(in the rows, 128 means zero)
Rows lie near named flat spaces through zero. A row that begins with a name and a colon came from that space; any other row is followed by the name of its block's space that it lies nearest.
mutatoza: [139 106 108 101 127 117 166 106 124 163 198 187 116  89 123 103 162 159
 151 109 116 169 110 134 131 145 106 148 126 169 116 128 182]
sanuzlinaf: [105 113 162 125 125 160 140  96 153 114 115 137  97 128 106 114 119 103
 142 129 132  63  95 109  85  99 118  90 119  94 191 142  96]
zezimlazov: [156 106 128 110 137 151 118 144 113 159 111 173 102 108  89 108 120 127
 146 150 114 114 108 115 129 118 130  96 117 131 145 155 138]
lereguv: [141 153 141 160 131 120  83 149 113  89  72 114 167 129 103 162  71  87
 171 128 116 154 129 135 162 118 145  96 136 101 116 148  92]
lereguv: [107 118 110 112 137 113 142 118  99  99 134  91 116 136  99 132  85  60
  87 117 160 106 140 123 110  81 159  98 116 152 147 169 161]
sepetromig: [115 159 124 130  70  56 131  94 149 101 126  77 126 126 119 119 180 109
  88 198  69 131  96 172  77 103 145 180 159 152 183 125 174]
sanuzlinaf: [108 135 151 145 114 151 130 112 161 113 126 127 128 133 129 116 122 126
 142 126 125 115 102 120 103 116 124 114 117 114 176 147 107]
zezimlazov: [165 113 148 117 125 152 103 137 124 167  76 167  92 111  77  92 140 131
 144 204  92  91  92 115 114 112 133  93 129 116 184 154 122]
mutatoza: [110 108 120 107 140 116 158  95 105 115 154 120 109 121 100 120 107  79
 113 115 157 108 130 119 111  94 139 102 124 148 150 153 156]
nomsata: [144 136 142 134 102 101 140  90 150 150 156 169 134  94 127 104 187 171
 177 160  78 171  91 148 127 154 102 162 154 136 147 107 140]
zezimlazov: [ 91 162 140 145  66  98 138  98 190  92 141  87 133 138 153 123 175 137
 104 151  80 124  87 161  68 118 125 181 137 129 185 117 141]
sanuzlinaf: [134 123 110 111 132 109 137 131 113 142 139 118 119 130 137 129 150 135
  98 137 132 126 146 134 130 135 130 151 137 144 105 108 151]
zezimlazov: [131 136 133 135  96 120 131 110 151 126 148 161 132  98 102 103 138 132
 165 145  83 165  75 143 109 117 126 128 123 149 178 166 158]
sepetromig: [131 123 127 121 137 125 119 136 112 116 107 125 124 128 114 146 108 103
 131 120 130 110 134 128 134 119 131 114 131 113 112 125 118]
mutatoza: [129 110 105  88 140  52 144  93  59  79 128 118 115  92  50 166  82  12
 139 111 123 117 126 151 131  74 147  98 154 140 106 143 174]
nomsata: [163  82 136  87 157 137 141 108  92 174 123 197  80  89  76 108 141 121
 166 149 122  90 113 110 135 124 109  93 140 118 129 120 131]
mutatoza: [114 118 109 116 149 165 141 161 134 165 140  86 108 180 196 117 156 179
  34 123 187  85 187 103 119 152 132 158 109 138 100  94 124]
zezimlazov: [107 193 155 196  68  75 119  76 178  82 141  86 193 126 140 110 151 134
 163 178  80 219  88 165 116 127 140 163 156 148 204 154 132]
lereguv: [107  95 120  84 145 104 185  70 105 151 167  97  73 138 129  98 174 111
  54 157 173  60 154 114  87 107 129 139 145 152 153 101 162]
sanuzlinaf: [117 155 139 160 124 100 130 101 134 114 136  86 163 145 160 130 144 138
 125 143 142 162 151 135 143 144 131 152 153 130 128 107 111]
mutatoza: [ 98 131 151 160 148 161 135  95 122 108 122  83 137 157 108  90  68  78
 109 148 197 119 140  87 116  82 166  57 107 144 217 207 111]
mutatoza: [133 135 127 148 136 167 124 153 147 169 140 125 140 154 179 100 152 198
 103 141 153 151 154 109 143 164 127 147 113 143 126 123 117]
sepetromig: [140 114 153 130 145 203  95 174 142 153  62 139  99 154 128 121 111 146
 118 147 139  55 129  93 119 127 127  89 104  80 147 132  68]
zezimlazov: [167 114 147 134 158 141 114 119  96 159 107 175 131 104  88 108 112 127
 187 158 133 149 126 108 169 134 126  81 140 122 135 146 107]
sanuzlinaf: [114  90 136  93 155 141 152 100 102 124 119 126  78 128  89 123 105  71
 108 124 164  44 131 103  99  87 131  80 124 112 154 137 122]
lereguv: [104 122 109 121 128 153 136 150 133 110 144 117 123 140 130 133  90 107
  98  84 151 117 130 120 110 106 142 113  92 144 132 164 148]
nomsata: [139  88 132  77 133  99 170  72 109 157 157 175  74  87  91 109 179 119
 145 148 109  85 103 131 104 121 100 132 155 128 137  94 154]
sanuzlinaf: [126 118  93 107 138 119 140 145 102 136 152 111 120 135 129 125 117 116
  79 117 153 135 153 127 129 117 148 133 114 168 109 146 175]
nomsata: [155 166 106 161 120 117  77 183 108 143  81  68 162 164 134 110 116 138
  68 210 128 178 161 133 153 125 185 136 125 172 145 172 152]
lereguv: [128 126 122 126 136 142 115 152 118 118 108 119 127 137 119 140  96 107
 117 116 139 115 136 122 131 115 141 108 114 124 121 146 124]
nomsata: [121 140 100 117  97 102 123 147 133 113 130 100 123 131 120 129 132 111
  81 145  99 133 115 152  99 104 152 152 118 161 144 152 181]
sepetromig: [129 116 141 143 154 198 131 145 146 166 142 158 131 143 162 104 123 184
 141 104 170 132 144  90 147 158 113 109 100 122 126 133  93]
lereguv: [167 147 139 148 124  99  88 135 107 124  82 143 155 107  94 140 119 117
 183 170  86 169 116 145 166 135 134 118 157 114 119 130 113]
nomsata: [110 158  98 133  85  96 120 151 146 100 134  77 141 143 139 133 134 117
  70 142  98 150 119 160  97 108 158 168 118 166 145 153 181]
sepetromig: [121 138 124 112 121  56 116 112  94  67  82  75 125 127  93 186 109  41
 116 134 106  87 134 161 120  93 142 132 167  97 101  97 124]
sepetromig: [124 140 123 137 115 117 116 129 122 113 110  94 130 138 103 112 107  93
  99 168 126 130 121 130 110  93 163 110 122 152 178 177 152]
mutatoza: [ 69  90 126  96 143 190 190 106 159 149 180  95  66 173 175  89 150 145
  27  98 209  26 151  83  56 109 122 126  86 139 175 126 134]
lereguv: [ 85 115  84 108 119 161 151 162 137  97 178 118 118 136 122 126  64  88
  75  50 158 129 118 121  89  81 157 105  59 181 147 211 196]
nomsata: [136 107 141 121 160 152 130 124 110 141 117 149 117 126 119 130 111 123
 149 115 156 103 142 105 146 132 118  96 128 106 114 120  97]
sepetromig: [174 110  96 103 101 168  97 191 122 178 113 199  93  90  45  65 104 127
 125 190  67 153  58 124 103  84 167  83  73 195 208 252 219]
sanuzlinaf: [ 88 164 181 177 110  99 148  43 171 100 133  60 154 159 176 115 178 142
 126 171 145 120 137 130 106 141 115 159 174  99 184  80  69]
zezimlazov: [123 152 144 154 113 112 117 113 142 115 111  97 146 140 138 124 140 130
 126 163 118 138 127 136 125 129 135 139 145 121 153 123 111]
sepetromig: [ 91 148 126 160 148  89 161  74 111  89 183  69 181 147 164 139 105 103
 123  87 198 188 180 126 159 134 138 135 146 154 109 124 126]
mutatoza: [132 104 109  82 120  77 157  97 104 114 162 168 103  78  83 148 136  85
 157  98  92 124  97 155 116 110 111 136 144 137 103 115 177]
nomsata: [ 71 130 129 122 126 106 170  85 145  82 165  70 124 154 171 156 137 103
  85  75 168  85 152 133  95 120 117 156 136 113 114  84 117]
sanuzlinaf: [120  64  91  38 130 154 170 144 117 170 153 155  24 119  96 101 154 111
  40 126 131  15 109 114  52  85 128 123  91 155 149 139 201]
lereguv: [173 117 131 118 160 144  78 179  84 151  40 129 112 139 100 147 105 114
 122 171 128  82 155 114 161 128 142  95 138  90  94 114  89]
zezimlazov: [101 151 134 164 158  94 146  93 113  91 159  72 188 156 191 170 116 127
 137  70 194 174 198 129 181 165 118 152 159 114  56  71  82]
[115 193 144 215 113 150  85 163 172 100 112  77 218 173 200 140 104 179
 142 117 142 218 154 130 170 168 142 149 119 122 121 140  74]
nomsata
[162 108 113  72 111  86 107 154 105 118  81 175  86  83  72 180 143  91
 157 126  42  75  88 168 117 117 107 143 151  87  71  81 143]
sepetromig
[127  85 151 100 160 172 129 119 103 115  91 168  83 110  57 133  62  55
 165 102 148  46 104  94 112  79 126  36 108  86 158 166  96]
sanuzlinaf
[158 100 117 100 135 158 132 156 131 172 150 216 108  91 124 126 147 177
 174  93 100 138 105 126 145 160  93 134 113 124  84 111 138]
sepetromig
[132 131 145 132 130 106 136  93 127 136 128 123 128 125 134 122 162 138
 139 157 125 124 133 131 132 141 116 142 158 116 132  93 111]
lereguv
[135 110 127 109 153 119 133 118  94 130 117 127 112 125 107 138 115  97
 125 128 148 100 146 120 138 118 130 107 139 118 110 117 122]
sanuzlinaf
[129 156 140 153 101 117 104 130 147 119  95  95 140 142 125 114 138 128
 113 186 101 135 113 139 112 117 148 136 136 130 176 146 125]
zezimlazov
[148 109 102 101 132 110 150 127 113 147 185 199 131  80 119 137 140 149
 178  76 105 182 114 144 156 154 100 147 128 152  69 115 170]
sepetromig
[150 140  96 139 135 142  88 195  98 132  97 110 149 143 110 126  74 111
  97 144 137 166 148 123 155 112 175 102  99 165 123 193 159]
zezimlazov
[116 135 111 132 119 119 125 137 120  95 137 118 143 122 102 136  80  83
 128 104 128 155 116 136 124  97 152 107 109 153 141 181 160]
lereguv
[ 78 138 117 129 125 117 146 123 138  80 141  56 133 166 165 158 110  95
  66  83 167  95 158 132 101 110 140 145 120 124 115 114 126]
nomsata
[112 102 106  95 132 154 158 137 134 152 165 132  90 137 142 108 142 142
  73 108 153  92 134 114  96 120 127 136 100 154 133 134 164]
lereguv
[128 117 117 104 127  72 158  75  94 129 154 112 109 109  90 106 146  85
 106 170 130 128 126 138 112  98 144 128 154 167 159 140 181]
lereguv
[ 87 146 146 156 114 127 151  90 167  94 165 108 154 138 166 133 133 137
 143  87 143 146 123 131 116 137 112 145 129 119 141 116 106]
lereguv
[112 151 146 159 124  99 139  85 139 104 148 107 165 130 153 136 139 133
 156 120 137 167 137 137 144 145 118 146 154 121 125 104 105]
zezimlazov
[132 118 135 125 151 131 133 119 113 135 126 132 126 130 133 135 127 129
 138 118 150 116 148 117 146 139 118 120 138 112 104 104 104]
zezimlazov
[107 166 136 164  97 100 133 106 166 108 153  93 168 142 176 128 163 161
 126 134 115 177 128 150 125 152 123 179 144 137 137 107 124]
nomsata
[102 148 135 168 128 143 148 100 151 134 173  93 160 155 170  86 133 159
 105 138 177 178 149 109 129 137 142 133 117 168 175 160 132]
sepetromig
[137 135 119 140 114 163 104 174 146 125 126 165 145 116 117 128  92 139
 159  99 103 167  98 130 136 127 133 111  92 138 131 177 139]
sanuzlinaf
[143 137 108 136 115 133 108 160 122 129 128 142 144 116 101 114  97 119
 133 138 109 179 109 134 136 112 155 111 104 168 148 193 170]
zezimlazov
[175  90 148  93 140 114 150  77 107 192 143 221  86  67  78  88 188 155
 198 180  90 123  91 124 137 145  91 119 163 125 143 101 138]
nomsata
[145  88 114  82 129 160 138 148 123 161 138 197  77  95  87 110 128 129
 137 116 104  93  90 119 105 112 117 105 100 137 137 153 163]
zezimlazov
[113 114 119  94 130  83 137 108  94  79 109 102 102 117  82 169  97  37
 115 109 124  71 125 144 105  81 138 110 144 109 115 120 141]
mutatoza
[128 157 162 153  92 151  81 166 187 107  57 125 133 144 156 163 150 163
 152 136  65  87  96 146 109 150 104 156 134  51 123  80  55]
mutatoza
[147 126 135 115 131  91 132 109 117 149 118 126 117 124 142 137 185 152
 128 162 110 110 143 142 138 156 107 167 171 107  93  56 113]
sanuzlinaf
[126 135 143 139 131 121 126 112 130 125 115 111 133 138 138 130 139 131
 130 144 134 119 138 126 132 135 124 133 145 111 131 107 102]
zezimlazov
[137 112 119 105 119 145 126 146 132 144 125 158  99 114 103 114 130 128
 122 136 105 107 100 127 106 113 129 118 109 136 147 151 153]
zezimlazov
[143 116 113 112 140 125 112 151  93 117 103 140 121 114  81 143  81  79
 136 121 124 122 124 128 138 100 147  91 118 132 118 162 145]
sepetromig
[116 148 110 148 103 104 146 104 135 128 180 107 153 124 124  81 132 128
 105 161 130 203 116 137 116 110 159 137 118 205 191 195 197]
sepetromig

Rows lie near named flat spaces through zero. A row that begins with a name and a colon came from that space; any other row is followed by the name of its block's space that it lies nearest.
sokiz-doz: [167 161 157 162 126 128 135  53  86  62 130 226 146 206  23 107 128 128
 135  64  75  62 141 145 152 131 178  49   6  76 130  77 102]
ras-nusu: [ 73 123 106 149  82  36 113 106 114 165 145 146 126 110 159 135 120 153
 107  60 113  73 120 151 154 109 127 114 131 127 113  75 131]
zir-sali: [116 125 159 145 138 204 203 201 143 175  80 156  94 149 119  94 156  97
 102 121 124 150 124 110 100  69 179 120 103 125 162 104 141]
bakir-vuvom: [126 131  82 174  87 113 156 136 112 166 125 123 127 113 120 166 119 126
 119  73  81 170  84 129 110 129 137 145 109 180 126 114 133]
bakir-vuvom: [135 148  93 136 156 155 122 127 156  70 151 121 135 103 125 129 173 108
 166 120 154 113 133 151 136 126 105 154 149 114 134 168 139]
ras-nusu: [128 117 106  91 146  84  70 114 109 115 137 127 120 114  99 149 110 146
  93 119 106 142 133 163 109 139 143 132 144 138 108 114 121]
vurod-povug: [138 134 155 155 104 148 140  98  87 149 108 100 130 145 131 149  89 113
 142 152 107 159  82  88 150 167  94 118 113 159 105 128 101]
lav-pezu: [171  90 165  90 152 145 101 121 117 133 130  96 120 131 134 158  88 137
 117 182 148 156 143 102  93 155 115 138 173 142 117 153 110]
zir-sali: [180 120 133 120 112  42  68  25 112  80 174 151 161 171  75 159  99 185
 142  61 130  69 183 164 128 173 139  90  93  90 135 111 107]
ras-nusu: [103 141 144  86 172 166 151 210 191 161 125 123 100 101 138 126 176 131
 122 169 143 188 101 164  73 115 151 180 152 169 155 181 108]
vurod-povug: [115 165 198 132 132 156 152 110 118 129 113 156 129 169 112 105 127 121
 150 172 112 123  86 117 157 154 122  99  70 130 121 135  78]
bakir-vuvom: [193 103 164 141 110 123 131  79 108 123 145 139 145 167 108 160  86 149
 139 119 128 113 151  98 108 157 131 105 108 124 132 130 110]
vurod-povug: [138 125 153  44 162  77  83 133 176  84 181 180 160 126 137  95 131 184
 125 211 145  85 181 150 112 141 149 125 126  99 127 170 119]
bakir-vuvom: [ 93 155 138 138 138 159 148 144 132 135  86 126 107 151 106  89 163 104
 127  96 138 129 128 149 152 102 146 110 102  98 153  97 135]
sokiz-doz: [128 119 135 126 142 154 116 121  97 103 114 127 124 123 138 110 112  99
 120 166 128 109 131  96 156 119 108 112 145 109  97 115 138]
bakir-vuvom: [131 167 185 119 114 109 132  85 133 123 128 151 153 188  98 105 122 158
 159 146 121 118 124 138 155 173 134  91  50 112 145 134  86]
lav-pezu: [ 86 148 136 102 120  88 104 126 133 167 105  91 119 139 122 122 128 151
 118 118 129 167 114 166 138 152 131 130 118 139 142 115 111]
bakir-vuvom: [ 92 150 150 149 129 153 123  93 101 109  83 102 118 159 129  79 141  90
 148 110 163  84 142 120 208 117  98  86 120  63 129  83 140]
zir-sali: [ 69 115 193 105 163 130  99 121 120 128 134 128  94  99 198 112 132 106
 127 181 178  48 114 117 171 108  73 121 205 103  83 123  98]
vurod-povug: [141 101 110 170 116 155 180 165 166 184 116 101  94 128 126 162 167 125
 127  13 169 146 153 150  68  81 161 157 157 133 194 116 152]
vurod-povug: [104 159 208 170 114 179 204 134 139 185  74 145  98 203  97  97 161 115
 143  66 144 123 115 136 138 106 164  88  56 104 186  88  98]
ras-nusu: [ 87  88 145 103 153 104 110 163 123 162 135 160  81  90 158 138 129 128
  69 116 131  86 127 144  98  72 149 134 189 133 103  93 121]
bakir-vuvom: [ 77 122  97  98 150 134 128 205 144 162 101 121  97  89 144 105 151 115
  79 139 119 165 120 148 108  81 157 154 161 143 128 111 155]
lav-pezu: [136  94 113 104 138  81  48  77 100 125 131  56 110 113 128 177  98 141
 114  88 163 132 154 153 124 155  95 139 203 123 115 113 125]
sokiz-doz: [130 118 192 150 147 173 143 110 116 155 115 109  85 140 129 166 133 105
 140 101 158 121  97 127 115 130 105 130 159 141 130 129  81]
zir-sali: [ 73 155 137  91 157 101  97 131 150  84 150 168 136 108 155  73 160 130
 135 178 143  59 135 153 177 113 114 117 134  88 105 134 125]
vurod-povug: [122 126 155 181  98 122 136  76  83 165 108 107 104 153 113 169 109 117
 132  47 123 118  95 128 142 139 111 107 120 140 125  84  96]
lav-pezu: [121 124 117 111  92  33  90  92 140 150 170 107 154 115 157 163 102 186
 139 121 131 125 127 150 127 174 106 143 140 154 123 146 109]
sokiz-doz: [162 143 126 153  97 124 166 120 141 114 161 174 170 141 125 129 121 146
 157 150  96 120 117 103 124 148 135 123  70 144 130 159 123]
bakir-vuvom: [109 121 103  36 123  51  76 172 135 160 130 120 152 107 138 111  81 185
  72 228  79 208 129 137 102 162 158 146 122 172 108 141 135]
zir-sali: [133 108 139 136 136 116 113 109 119 136 147 125 107 112 132 173 123 130
 123  94 137 110 116 141 106 128 116 140 166 145 116 128 104]
zir-sali: [ 92 118 113  97 153  63  38  81 110 110 145  88 104  94 133 162 126 139
 115  89 154  98 130 185 144 143  92 140 199 121  98 112 109]
vurod-povug: [122 160  98 161 112  86 139 101 152  88 174 195 151 130 102 126 170 146
 155  54 112  62 131 175 138 115 149 118  77 109 142 125 125]
vurod-povug: [100 143 152 136 123 133 128 113  98 137  91 128 116 155 114 100 121 112
 118 120 119 118 119 124 166 123 130  93 101 106 122  85 122]
ras-nusu: [ 96 143 127 147 104 128 148 138 125 170  94 100 118 140 133 117 133 122
 128 101 127 153 111 131 147 125 128 124 112 133 145 104 133]
sokiz-doz: [157 124  54 116  74  53 147 163 157 114 194 204 207  97 155 111 101 183
 117 192  56 129 144  96 106 133 164 140  73 159 113 162 172]
vurod-povug: [148 171 143 143 116 147 182 138 173 106 158 183 169 151 119 105 156 144
 177 165 110 124 112 123 128 147 141 128  51 136 151 181 112]
lav-pezu: [205  80  99 174 102 126 104  51  77  75 168 101 160 110 157 183  70 112
 158 125 142  81 153  58 146 155  60 124 180 120  83 140 150]
sokiz-doz: [137 131 167 149 101 132 157 113 130 154 146 123 143 131 168 150 106 136
 161 169 129 129  90  89 135 162  90 135 124 163 116 163  96]
ras-nusu: [132 129  95 152 162 203 149 160 129  84 118 131 113  98 129 114 165  69
 135 130 138 119 126 115 135  85 117 144 158 112 119 137 160]
bakir-vuvom: [148 114 141 149 142 169 157 141 135 133 121 142 106 139 110 138 148 112
 125  85 142 119 140 130  98  97 151 128 132 119 151 119 130]
zir-sali: [162 134 127 151 123 102 150 111 159  92 208 215 155 114 123 161 148 156
 156 109 106  67 117 143  95 129 141 138 100 146 123 170 100]
lav-pezu: [131 130 151 118  85  96 121 106  90 174 106  98 148 155 133 135  62 152
 118 179  88 186  97  91 143 185 116 111  92 167 109 120 107]
vurod-povug: [140 129 159 103 151 174 150 168 153 138 121 121 126 129 140 118 133 124
 134 197 139 166 120 109 105 135 129 146 134 146 137 170 118]
sokiz-doz: [199  35 129  48 231 233  97 214 108  83 112 138  88  83 128 122  98  80
  43 246 139 156 192  67  44  64 162 149 237 115  89 141 177]
zir-sali: [130 137 127 118 129  98 110 106 134 103 145 152 142 139 113 117 133 146
 133 117 128  96 148 148 138 133 138 113 108 105 131 124 126]
lav-pezu: [140 115 186 124 127 158 174 162 137 173 132 159 120 134 150 139 110 134
 119 185 112 146  95  91  90 129 140 134 119 170 123 152  95]
lav-pezu: [107 116 148 132  90  71 139 134 112 197 141 159 123 122 145 159  91 161
  93 124  78 138  83 124 103 134 147 126 110 184 107 108  95]
sokiz-doz: [142 106 120 140 135 140 144 147 124 125 147 166 119 106 133 145 128 119
 110 122 111 108 124 116  99  98 143 135 143 141 113 127 133]
ras-nusu: [135 134 121 106 124  73 119 128 167 115 192 175 155 106 140 146 135 174
 140 147 114 106 123 154 101 146 136 149 118 153 124 172 107]
sokiz-doz: [ 89 127 118 111 109  59  94 115 118 153 129 123 126 122 137 127 114 155
 104 106 118 119 128 154 142 131 132 120 131 129 119  96 126]
sokiz-doz: [125 132 133 127 162 184 121 131 122 107  93  90 104 134 113 113 150  90
 135 122 162 139 139 132 143 117 114 128 153 100 137 123 138]
ras-nusu: [139 136 147 134 138 156 134 111 157 103 134  97 137 138 149 116 153 121
 178 135 191 101 156 122 151 138  92 132 148  92 152 160 132]
lav-pezu: [105 151  74 176 116 115 118  89 138  86 139  98 134 111 138 126 174 107
 175  41 170  73 144 160 181 115  87 133 149  85 141 119 157]
lav-pezu: [104 144 125 143 126 132 157 152 147 136 131 162 123 124 129 113 158 124
 129 109 119 112 115 143 127 102 147 129 107 128 138 123 128]
ras-nusu: [ 95 125 140 100 165 167 131 186 139 168  87  98  81 115 124 123 150 108
  95 135 139 184 111 151  99 103 147 152 162 146 141 122 124]
bakir-vuvom: [143 113  94 106 158 163 114 158 130 110  95 101 114 128  99 108 141 109
 102 116 143 160 174 137 110 100 156 133 148  99 149 112 172]
[148 104 106 178 132 182 120  93  55 101  87  95 103 130 108 141 106  63
 116  81 126 116 131  90 159 106 101 104 158 102  99  74 156]
lav-pezu
[104 126 102 154 110 112 144 141 116 139 133 159 124 107 140 127 131 119
 110 103  99 106 109 125 134  98 137 125 123 138 110 102 140]
ras-nusu
[120 146  55 138 116 128 154 178 185 130 139 107 145  96 142 120 175 133
 149 104 139 165 137 153 112 114 137 174 132 140 167 163 172]
sokiz-doz
[119 146 119 136 131 115 136 131 163 150 125 119 108 144  86 147 172 147
 135  33 143 148 133 197  95 122 163 142 111 131 181 123 116]
sokiz-doz
[101 189 164 111 153 138 132 116 169  89 134 152 141 157 107  82 180 134
 176 150 148 104 121 170 165 148 125 116  77  97 152 159  97]
bakir-vuvom
[204 135 116 105 168 164  87  80 134  28 152 103 163 142  89 134 129 123
 177 168 159 132 170 125 133 177  98 133 134  96 130 187 133]
ras-nusu
[163 103 227  86 137 130 160 151 169 167 165 180 136 151 158 137 106 177
 129 213 141 117 134  98  69 144 151 129 119 152 140 179  77]
ras-nusu
[ 96 104 117  91 158 105  72 136  96 147  99 103  83 110 108 141 116 123
  66  99 121 148 131 164 112 108 146 129 175 131 109  79 128]
ras-nusu
[141 115 108 176 101 127 176 146 133 133 174 189 141  92 162 155 129 123
 133 122  94  91  96  97 107 102 128 144 127 164 105 144 130]
sokiz-doz
[ 99 117 104  94 170 159 105 186  95 161  68 104  71 107  83 134 125  97
  50 123  85 217  97 156  89  99 171 144 151 164 114  87 134]
ras-nusu
[176  84 152 108 178 152  62  62 100  45 141 102 120 133 130 132 113 105
 141 132 203  45 206 109 151 125  84 103 206  47 107 122 141]
ras-nusu
[159 102  97 134 107 117 134 138 141 144 139 101 142 117 145 150 114 143
 129 117 139 152 153 112 101 131 128 149 150 140 144 142 155]
vurod-povug
[ 86 169 136  79 184 101 110 150 173  58 160 252 129 133  82  57 198 146
 110 128 112  40 157 206 133  77 197 100  72  68 134 116 120]
zir-sali
[126  98 140 127 148 151 127 147 118 142 127 124  98 103 149 149 123 109
 107 133 138 121 120 115 106 104 120 141 181 141 110 125 124]
sokiz-doz
[168 125 176  67 131 125 115 129 149 138 136  99 161 152 141 126  87 170
 144 245 139 187 139  97 108 196 116 137 118 151 135 191 103]
lav-pezu
[143 123 169 113 139 163 135 129 109 125 100 135 128 161 116 100 106 117
 117 177 124 135 140  94 137 131 137  99 107 109 124 117 125]
zir-sali
[135 127 108  70 171 124  84 145 139  91 118 130 125 132  85 101 140 137
  99 142 130 148 173 165 110 120 166 126 128  99 139 123 147]
lav-pezu
[ 85 157  77 100 136  79  81 131 151 130 126  81 122 104 110 138 158 147
 128  88 132 173 117 204 130 149 126 160 142 144 143 135 128]
ras-nusu
[169 115 147 168  93 164 161 112 100 172 115  72 133 136 146 182  81 117
 151 150 118 195  80  69 115 177  86 145 135 189 120 156 106]
vurod-povug
[147 124 149 157 153 190 169 149 157 146 127 118  91 127 113 169 170 108
 147  71 160 144 112 150  77 110 135 159 152 148 164 153 106]
sokiz-doz
[144 175 136 148  87 144 175 119 160 110 139 125 193 156 155  88 130 138
 201 203 131 139 119  83 177 177  94 123  62 125 145 186 132]
lav-pezu
[140 137 125 114 134 111 111 111 129  97 147 152 146 133 112 123 125 141
 133 143 116 114 136 136 132 141 133 120 108 120 120 138 122]
zir-sali
[129 102 162 139 144 126 126 115 122 146 143 145  91 122 127 170 133 127
 115  74 145  89 122 147  96 107 133 130 165 134 125 113  97]
zir-sali
[122 137 119 115 111  85 107 109 140 130 143 109 148 128 138 132 121 156
 143 132 135 133 133 142 139 158 114 134 125 132 133 142 124]
lav-pezu
[150 117 111 178  95 121 145 100 107 136 148 126 135 118 136 174 110 123
 143  88 112 120 103 108 124 138 106 135 131 156 115 129 122]
bakir-vuvom
[ 92 167 147 138 113 122 159 137 184 151 140 113 138 131 163 115 171 144
 181 128 165 124 108 151 148 144 105 148 116 133 163 169 109]
lav-pezu
[108 144 132 165  66  65 147  94 115 149 164 163 163 124 168 138 101 153
 149 134  91  88  86 104 164 152 102 114  90 156  99 127 107]
sokiz-doz
[123 118 141 101 118 100 105 128  87 177  90 115 112 152  90 140  81 146
  73 127  80 192 112 134 106 147 164 111 102 159 120  85 111]
ras-nusu
[ 67 120 106 132 127  85  89 115  93 137 112 122  99 103 142 122 127 113
  92  80 125  86 123 151 165  95 118 113 164 109  97  64 139]
sokiz-doz
[121 169  98  99  65  20 106 100 150 130 161 133 207 145 136 104  97 204
 153 180  87 155 129 136 161 201 127 121  48 146 132 157 128]
lav-pezu
